Here is a tiny trained network, its code and every weight. The questions are about switching its units off for an input and a class, where a switched-off unit gives its printed mean instead of its output.

import numpy as np


def w(rows, s, z=0):
    codes = np.array(rows[::2]) - 128.0
    scale = np.full(codes.shape[1], s)
    scale[-1] = z or s
    return codes * scale


def norm(h):
    return h / np.sqrt((h * h).mean(-1, keepdims=True) + 1e-5)


def f(y):
    return np.maximum(y, 0)


def log_softmax(a):
    a = a - a.max(-1, keepdims=True)
    return a - np.log(np.exp(a).sum(-1, keepdims=True))


def net(x, mask):
    res = np.array(x, float).reshape(1, 8) / 4 @ E
    u = 0
    for l in range(2):
        y = f(norm(res) @ A[l][:, :-1].T + A[l][:, -1])
        res = res + np.where(mask[u : u + 6], y, B[l][:, -1]) @ B[l][:, :-1]
        u += 6
    return log_softmax(norm(res)[-1] @ U[:, :-1].T + U[:, -1])


A, B = {}, {}
E = w([
[135,128,158,103,144,154,109,133,118,123,132],'x0',
[169,44,111,36,135,87,146,84,83,117,163],'x1',
[121,128,121,130,127,120,117,125,135,110,131],'x2',
[163,207,58,43,109,85,133,224,154,123,102],'x3',
[255,94,117,140,156,119,79,119,228,143,128],'x4',
[137,120,106,152,140,111,149,137,108,132,110],'x5',
[188,184,97,94,110,142,75,34,30,128,90],'x6',
[175,206,199,145,194,68,146,102,111,132,206],'x7',
],0.0075)
A[0] = w([
[145,30,90,139,30,253,87,159,135,109,45,2],'L0N0',
[253,93,47,177,153,175,10,108,187,177,133,82],'L0N1',
[186,202,78,138,82,146,38,17,62,140,85,25],'L0N2',
[129,94,179,206,154,138,111,56,119,176,78,107],'L0N3',
[132,235,97,212,170,217,77,145,130,115,51,73],'L0N4',
[75,100,140,152,115,165,169,48,145,138,115,110],'L0N5',
],0.0065,0.0057)
B[0] = w([
[160,174,21,190,156,120,75,86,135,120,133,200],'L0N0',
[43,119,190,83,158,85,194,104,138,136,21,255],'L0N1',
[98,65,137,108,189,111,91,253,152,165,206,232],'L0N2',
[171,128,150,155,30,105,97,129,75,133,148,223],'L0N3',
[92,148,154,167,56,174,223,145,186,109,169,222],'L0N4',
[154,107,175,132,152,134,73,122,70,80,102,193],'L0N5',
],0.012,0.0051)
A[1] = w([
[159,234,202,132,185,73,196,107,105,145,198,48],'L1N0',
[75,50,117,185,185,132,114,198,165,206,186,77],'L1N1',
[170,228,75,54,101,106,169,196,141,127,97,65],'L1N2',
[177,25,71,20,151,110,181,67,81,99,157,3],'L1N3',
[46,97,47,97,106,195,106,140,111,182,64,117],'L1N4',
[20,173,103,104,104,154,142,146,2,122,120,67],'L1N5',
],0.0086,0.0037)
B[1] = w([
[157,177,38,130,168,154,99,98,157,105,108,253],'L1N0',
[144,93,100,62,175,158,75,168,81,163,210,227],'L1N1',
[141,35,205,165,83,125,108,78,11,81,157,232],'L1N2',
[58,160,98,174,36,212,150,165,180,174,152,207],'L1N3',
[196,197,143,133,190,149,90,65,120,114,155,206],'L1N4',
[140,107,140,77,164,51,157,156,210,169,53,228],'L1N5',
],0.013,0.0064)
U = w([
[173,210,8,149,177,132,94,65,119,79,139,249],'0',
[127,69,125,94,184,132,102,222,90,164,185,68],'1',
[140,71,199,152,54,112,135,92,25,56,129,58],'2',
[101,130,152,84,171,62,181,127,191,180,41,15],'3',
[69,186,99,156,31,198,188,168,164,156,163,209],'4',
],0.012,0.0016)

Each question gives the input, the list of numbers given to net, and the class t.
The units are the neurons (one row each of A and B). Each row of codes is followed by its name. A weight is (code - 128) times the scale printed after its matrix; where a second scale follows, it is the last column's (A, B and U).
mask holds one flag per neuron, layer by layer. A switched-off neuron (its flag False) gives its mean, the last column of its row in B, instead of its output. The means were averaged over made-up inputs and are rounded, as every weight is.
A unit's drop is (log p(t) with every unit on - log p(t) with that unit switched off) / (log p(t) with every unit on - log p(t) with every unit switched off).
The circuit of an input: a set's keep is (log p(t) with only the set's units on - log p(t) with every unit switched off) / (log p(t) with every unit on - log p(t) with every unit switched off). Starting from all 12 units, units are removed one at a time, each time the one whose removal leaves the highest keep (on an exact tie, the one counted first), for as long as the keep stays at least 0.8.
units of the circuit, in order: the units of the circuit, biggest drop first
most important unit: the unit with the biggest drop
k most important neurons: the k neurons with the biggest drops, biggest first
k most important neurons of layer l: the k neurons of layer l with the biggest drops, biggest first
input [8,7,-6,0,-6,-3,0,-3], class 4: most important unit => L1N3
input [-6,-6,-2,7,-2,6,-4,-1], class 2: 3 most important neurons => [L1N2; L0N2; L1N3]
input [3,-3,-7,-6,3,5,-5,-5], class 2: 4 most important neurons => [L0N3; L0N2; L1N0; L0N5]
input [0,-3,-1,-3,4,-3,1,-3], class 3: 2 most important neurons => [L0N1; L1N2]
input [4,8,-8,-7,-5,-8,4,5], class 4: 2 most important neurons => [L1N3; L1N2]
input [-8,7,4,-2,-5,3,-4,8], class 0: 3 most important neurons => [L1N0; L0N2; L0N1]
input [-7,-2,-1,2,-8,-2,8,-4], class 1: 4 most important neurons => [L0N2; L0N1; L1N1; L0N3]
input [-1,2,5,-8,5,1,-5,3], class 2: 3 most important neurons => [L0N2; L0N3; L1N5]
input [7,-7,2,5,8,6,2,6], class 3: 4 most important neurons of layer 0 => [L0N1; L0N0; L0N3; L0N4]
input [0,6,5,4,-5,2,-5,-3], class 4: 4 most important neurons => [L1N3; L0N2; L0N1; L0N4]
input [-5,6,4,-5,-3,-8,7,6], class 1: 2 most important neurons of layer 0 => [L0N2; L0N0]
input [-1,2,5,6,8,7,-5,-1], class 3: 2 most important neurons => [L0N1; L0N2]
input [-6,8,5,-4,-7,2,-6,3], class 4: units of the circuit, in order => [L1N3; L1N2]
input [8,-3,-3,8,-1,3,8,7], class 1: most important neuron of layer 1 => [L1N2]
input [-8,1,3,7,-7,-6,7,-2], class 1: units of the circuit, in order => [L0N2; L1N5; L1N2]
input [5,-4,-5,-8,-8,1,-1,8], class 0: 3 most important neurons => [L1N0; L0N1; L1N2]
input [3,8,4,0,6,-7,3,-6], class 4: 2 most important neurons => [L1N3; L1N0]
input [-7,1,-4,-6,-7,-8,4,-7], class 0: 2 most important neurons => [L0N0; L1N4]
input [5,-6,-2,-4,8,7,-5,5], class 3: 4 most important neurons => [L0N1; L0N2; L1N3; L1N2]
input [-2,-1,7,-5,-8,-4,-4,0], class 3: units of the circuit, in order => [L1N5]
input [4,-8,4,-7,6,7,4,3], class 4: 2 most important neurons => [L0N4; L1N2]
input [7,-1,-1,4,2,6,0,-3], class 2: 2 most important neurons => [L1N2; L1N0]
input [-3,8,-1,5,-3,-4,-7,3], class 4: units of the circuit, in order => [L1N3; L0N2]
input [-7,3,6,8,5,-3,-7,-1], class 2: units of the circuit, in order => [L1N2; L0N2]
input [0,0,0,-1,4,6,4,-1], class 1: 2 most important neurons of layer 1 => [L1N1; L1N5]
input [-8,-2,2,8,-1,-7,-6,7], class 2: 2 most important neurons of layer 0 => [L0N2; L0N0]
input [3,-3,0,-5,5,-5,1,2], class 2: most important unit => L0N3
input [-6,0,4,-8,8,-1,1,1], class 2: 3 most important neurons of layer 0 => [L0N3; L0N5; L0N2]
input [7,8,-6,2,7,-3,-1,-3], class 4: 2 most important neurons of layer 1 => [L1N3; L1N5]
